Below is a small trained network, with its code and all its weights. Each question gives an input and a class and asks what happens when units are switched off, that is, made to give their printed mean instead of their output.

import numpy as np


def w(rows, s, z=0):
    codes = np.array(rows[::2]) - 128.0
    scale = np.full(codes.shape[1], s)
    scale[-1] = z or s
    return codes * scale


def norm(h):
    return h / np.sqrt((h * h).mean(-1, keepdims=True) + 1e-5)


def f(y):
    return np.maximum(y, 0)


def log_softmax(a):
    a = a - a.max(-1, keepdims=True)
    return a - np.log(np.exp(a).sum(-1, keepdims=True))


def net(x, mask):
    res = np.array(x, float).reshape(1, 5) / 4 @ E
    u = 0
    for l in range(4):
        y = f(norm(res) @ A[l][:, :-1].T + A[l][:, -1])
        res = res + np.where(mask[u : u + 4], y, B[l][:, -1]) @ B[l][:, :-1]
        u += 4
    return log_softmax(norm(res)[-1] @ U[:, :-1].T + U[:, -1])


A, B = {}, {}
E = w([
[164,42,124,179,183],'x0',
[132,119,190,163,99],'x1',
[130,187,107,237,117],'x2',
[107,88,88,80,39],'x3',
[2,120,91,172,128],'x4',
],0.006)
A[0] = w([
[167,17,182,184,212,169],'0.n0',
[93,74,99,20,171,169],'0.n1',
[157,179,63,251,43,12],'0.n2',
[123,107,255,207,32,104],'0.n3',
],0.0064,0.0011)
B[0] = w([
[237,254,124,118,117,253],'0.n0',
[150,42,144,169,115,208],'0.n1',
[197,36,181,159,83,206],'0.n2',
[110,147,36,27,172,206],'0.n3',
],0.0096,0.0048)
A[1] = w([
[53,110,25,204,167,153],'1.n0',
[249,48,255,196,94,240],'1.n1',
[253,233,177,53,137,4],'1.n2',
[224,158,56,173,234,82],'1.n3',
],0.0063,0.0027)
B[1] = w([
[108,185,105,15,254,156],'1.n0',
[127,114,186,185,228,254],'1.n1',
[111,163,115,81,137,233],'1.n2',
[199,230,110,208,73,207],'1.n3',
],0.0092,0.008)
A[2] = w([
[208,58,64,191,74,165],'2.n0',
[169,169,136,108,125,4],'2.n1',
[3,181,106,89,151,118],'2.n2',
[126,56,164,155,100,57],'2.n3',
],0.0072,0.0034)
B[2] = w([
[165,163,101,227,119,224],'2.n0',
[102,241,95,254,178,181],'2.n1',
[157,206,198,155,143,251],'2.n2',
[77,60,44,148,66,155],'2.n3',
],0.0073,0.0027)
A[3] = w([
[152,253,74,73,130,2],'3.n0',
[244,127,202,96,74,62],'3.n1',
[184,7,124,172,58,68],'3.n2',
[127,86,134,209,138,57],'3.n3',
],0.0054,0.0024)
B[3] = w([
[181,146,122,108,122,254],'3.n0',
[123,135,157,128,153,224],'3.n1',
[87,152,83,150,99,177],'3.n2',
[160,1,76,167,138,167],'3.n3',
],0.012,0.0031)
U = w([
[123,183,125,111,150,186],'0',
[165,199,162,140,15,155],'1',
[144,100,147,169,98,195],'2',
[161,178,2,89,105,4],'3',
[135,160,35,147,35,62],'4',
],0.0073,0.0017)

Each question gives the input, the list of numbers given to net, and the class t.
The units are the neurons (one row each of A and B). Each row of codes is followed by its name. A weight is (code - 128) times the scale printed after its matrix; where a second scale follows, it is the last column's (A, B and U).
mask holds one flag per neuron, layer by layer. A switched-off neuron (its flag False) gives its mean, the last column of its row in B, instead of its output. The means were averaged over made-up inputs and are rounded, as every weight is.
A unit's drop is (log p(t) with every unit on - log p(t) with that unit switched off) / (log p(t) with every unit on - log p(t) with every unit switched off).
The circuit of an input: a set's keep is (log p(t) with only the set's units on - log p(t) with every unit switched off) / (log p(t) with every unit on - log p(t) with every unit switched off). Starting from the 12 units with the biggest drops (on a tie, the unit counted first), units are removed one at a time, each time the one whose removal leaves the highest keep (on an exact tie, the one counted first), for as long as the keep stays at least 0.8.
units of the circuit, in order: the units of the circuit, biggest drop first
top k neurons: the k neurons with the biggest drops, biggest first
k most important neurons of layer l: the k neurons of layer l with the biggest drops, biggest first
input [-2,8,3,8,-4], class 3: units of the circuit, in order : 0.n3
input [-5,5,6,-1,2], class 2: top 4 neurons : 0.n2, 0.n0, 1.n1, 1.n3
input [-3,-7,8,4,4], class 2: units of the circuit, in order : 0.n2, 1.n3, 0.n0
input [-5,0,-8,-4,6], class 2: 2 most important neurons of layer 0 : 0.n1, 0.n3
input [-1,1,7,2,-1], class 2: 2 most important neurons of layer 0 : 0.n2, 0.n0
input [-3,-2,-4,3,-3], class 2: top 3 neurons : 0.n1, 0.n3, 0.n0
input [-5,4,6,2,-3], class 2: units of the circuit, in order : 0.n2, 0.n0, 1.n1
input [2,-4,-7,4,3], class 2: top 2 neurons : 0.n1, 0.n3
input [8,-8,-4,-4,2], class 1: units of the circuit, in order : 0.n0, 1.n3
input [-4,-1,8,5,1], class 2: 2 most important neurons of layer 0 : 0.n2, 0.n0
input [-3,6,3,1,-1], class 3: top 3 neurons : 0.n3, 1.n1, 1.n3
input [-3,7,2,-5,-2], class 3: top 2 neurons : 0.n3, 1.n1
input [0,4,-5,4,-2], class 2: 2 most important neurons of layer 0 : 0.n1, 0.n0
input [0,-1,7,2,3], class 2: most important neuron of layer 0 : 0.n2
